Here is a tiny trained network, its code and every weight. The questions are about switching its units off for an input and a target symbol, where a switched-off unit gives its printed mean instead of its output.

import numpy as np


def w(rows, s, z=0):
    codes = np.array(rows[::2]) - 128.0
    scale = np.full(codes.shape[1], s)
    scale[-1] = z or s
    return codes * scale


def f(y):
    return y / 2 * (1 + np.tanh(0.7978845608 * (y + 0.044715 * y**3)))


def softmax(a):
    e = np.exp(a - a.max(-1, keepdims=True))
    return e / e.sum(-1, keepdims=True)


def log_softmax(a):
    a = a - a.max(-1, keepdims=True)
    return a - np.log(np.exp(a).sum(-1, keepdims=True))


def net(x, mask):
    ids = ['αβγδεηθλμξπτφψω'.index(c) for c in x.split()]
    T = len(ids)
    res = E[ids] + P[:T]
    u = 0
    for l in range(2):
        r = res
        for j in range(2):
            rows = slice(2 * j, 2 * j + 2)
            q, k, v = (r @ M[l][rows].T for M in (Q, K, V))
            z = softmax(np.where(np.tri(T) > 0, q @ k.T / 2**0.5, -1e9)) @ v
            o = O[l][rows]
            res = res + np.where(mask[u + j], z, o[:, -1]) @ o[:, :-1]
        u += 2
        y = f(res @ A[l][:, :-1].T + A[l][:, -1])
        res = res + np.where(mask[u : u + 4], y, B[l][:, -1]) @ B[l][:, :-1]
        u += 4
    return log_softmax(res[-1] @ U[:, :-1].T + U[:, -1])


Q, K, V, O, A, B = {}, {}, {}, {}, {}, {}
E = w([
[42,125,111,126],'α',
[253,165,161,72],'β',
[181,157,112,108],'γ',
[220,214,122,218],'δ',
[14,114,94,119],'ε',
[202,147,148,227],'η',
[214,69,192,219],'θ',
[65,112,232,177],'λ',
[128,107,13,169],'μ',
[172,112,179,237],'ξ',
[109,182,130,125],'π',
[149,113,23,161],'τ',
[49,102,153,40],'φ',
[68,69,61,18],'ψ',
[152,25,96,180],'ω',
],0.014)
P = w([
[162,185,56,157],'0',
[21,123,101,150],'1',
[2,122,73,166],'2',
[100,151,62,145],'3',
[119,154,87,163],'4',
[83,137,67,170],'5',
[70,154,79,195],'6',
[84,95,74,181],'7',
[81,126,93,200],'8',
],0.0087)
Q[0] = w([
[102,182,70,137],'0.h0',
[50,106,114,224],'0.h0',
[91,161,255,217],'0.h1',
[169,185,114,151],'0.h1',
],0.0063)
K[0] = w([
[215,123,169,139],'0.h0',
[253,136,23,188],'0.h0',
[154,227,197,138],'0.h1',
[254,173,70,178],'0.h1',
],0.0074)
V[0] = w([
[168,1,195,26],'0.h0',
[213,204,190,230],'0.h0',
[139,100,156,224],'0.h1',
[57,152,33,123],'0.h1',
],0.0085)
O[0] = w([
[108,92,56,164,2],'0.h0',
[210,40,118,110,254],'0.h0',
[157,58,131,169,211],'0.h1',
[167,68,245,187,152],'0.h1',
],0.012,0.0074)
A[0] = w([
[34,13,144,36,21],'0.n0',
[3,15,167,79,210],'0.n1',
[253,234,67,35,195],'0.n2',
[174,88,111,207,3],'0.n3',
],0.0066,0.0027)
B[0] = w([
[153,22,51,126,149],'0.n0',
[109,252,86,43,192],'0.n1',
[70,23,116,124,179],'0.n2',
[230,154,2,201,253],'0.n3',
],0.0079,0.0063)
Q[1] = w([
[57,170,135,125],'1.h0',
[82,153,132,2],'1.h0',
[114,187,146,94],'1.h1',
[83,81,99,34],'1.h1',
],0.0093)
K[1] = w([
[123,249,191,136],'1.h0',
[120,139,119,62],'1.h0',
[65,101,125,129],'1.h1',
[127,108,86,74],'1.h1',
],0.014)
V[1] = w([
[185,140,234,180],'1.h0',
[111,105,254,110],'1.h0',
[52,149,184,157],'1.h1',
[159,151,206,249],'1.h1',
],0.0094)
O[1] = w([
[127,53,167,41,184],'1.h0',
[159,53,84,138,34],'1.h0',
[160,55,4,69,9],'1.h1',
[86,191,1,14,219],'1.h1',
],0.0067,0.015)
A[1] = w([
[217,244,175,173,235],'1.n0',
[187,94,62,160,252],'1.n1',
[194,146,66,63,118],'1.n2',
[199,120,189,144,165],'1.n3',
],0.011,0.0024)
B[1] = w([
[97,56,130,125,253],'1.n0',
[21,250,196,157,158],'1.n1',
[119,85,114,213,177],'1.n2',
[156,254,31,126,188],'1.n3',
],0.0089,0.022)
U = w([
[54,169,147,94,57],'α',
[178,141,130,148,131],'β',
[90,123,134,123,64],'γ',
[120,38,120,98,255],'δ',
[183,10,193,166,120],'ε',
[155,115,140,147,66],'η',
[196,155,125,117,109],'θ',
[112,85,175,173,94],'λ',
[131,47,144,139,117],'μ',
[90,112,132,139,237],'ξ',
[149,117,170,254,162],'π',
[134,158,174,73,139],'τ',
[109,162,208,89,95],'φ',
[29,165,246,173,86],'ψ',
[117,81,105,150,20],'ω',
],0.0084,0.0051)

Each question gives the input, a string of symbols that net reads in full, and the target symbol t.
The units are the heads (2 rows each of Q, K, V and O) and the neurons (one row each of A and B). Each row of codes is followed by its name. A weight is (code - 128) times the scale printed after its matrix; where a second scale follows, it is the last column's (O, A, B and U).
mask holds one flag per unit, layer by layer, with each layer's heads first. A switched-off unit (its flag False) gives its mean, the last column of its rows in O or B, instead of its output. The means were averaged over made-up inputs and are rounded, as every weight is.
A unit's drop is (log p(t) with every unit on - log p(t) with that unit switched off) / (log p(t) with every unit on - log p(t) with every unit switched off).
The circuit of an input: a set's keep is (log p(t) with only the set's units on - log p(t) with every unit switched off) / (log p(t) with every unit on - log p(t) with every unit switched off). Starting from all 12 units, units are removed one at a time, each time the one whose removal leaves the highest keep (on an exact tie, the one counted first), for as long as the keep stays at least 0.8.
units of the circuit, in order: the units of the circuit, biggest drop first
most important unit: the unit with the biggest drop
k most important neurons: the k neurons with the biggest drops, biggest first
k most important neurons of layer l: the k neurons of layer l with the biggest drops, biggest first
heads that matter: for each layer, one digit per head in row order, 1 if its drop is at least 0.15 and else 0, layers parted by /
input θ θ θ γ, target ψ: heads that matter : 11 / 11
input θ θ δ μ α η θ α, target ψ: heads that matter : 11 / 11
input β θ θ λ, target π: units of the circuit, in order : [0.h1, 1.h1, 0.h0]
input α θ λ μ ξ λ, target δ: units of the circuit, in order : [1.h1, 1.h0, 1.n1]
input β λ γ, target π: heads that matter : 01 / 11
input β λ θ η θ θ ε, target π: units of the circuit, in order : [0.h1, 1.h1, 0.h0]
input δ θ α, target τ: heads that matter : 11 / 01
input δ ψ θ, target θ: units of the circuit, in order : [1.n3, 0.h0]
input α β α, target δ: most important unit : 1.h0
input β θ θ δ φ, target π: heads that matter : 01 / 11
input η ω θ θ ψ, target π: 3 most important neurons : [0.n1, 0.n0, 0.n3]
input θ τ θ ψ φ ξ η θ β, target ψ: 3 most important neurons of layer 0 : [0.n3, 0.n1, 0.n2]
input θ θ μ η α β α β, target ψ: units of the circuit, in order : [0.h0, 0.n3, 1.h1]
input θ η μ, target π: units of the circuit, in order : [0.h1, 1.h1]
input μ θ τ, target δ: most important unit : 1.h1
input β β θ α π β, target π: 2 most important neurons of layer 1 : [1.n3, 1.n1]
input δ α α, target τ: heads that matter : 11 / 00
input μ γ τ, target δ: 2 most important neurons of layer 1 : [1.n3, 1.n1]
input β α π, target π: heads that matter : 11 / 11
input α α ε, target δ: units of the circuit, in order : [1.h1, 0.h1, 1.h0]
input θ θ θ α β θ θ ε, target ψ: heads that matter : 11 / 11
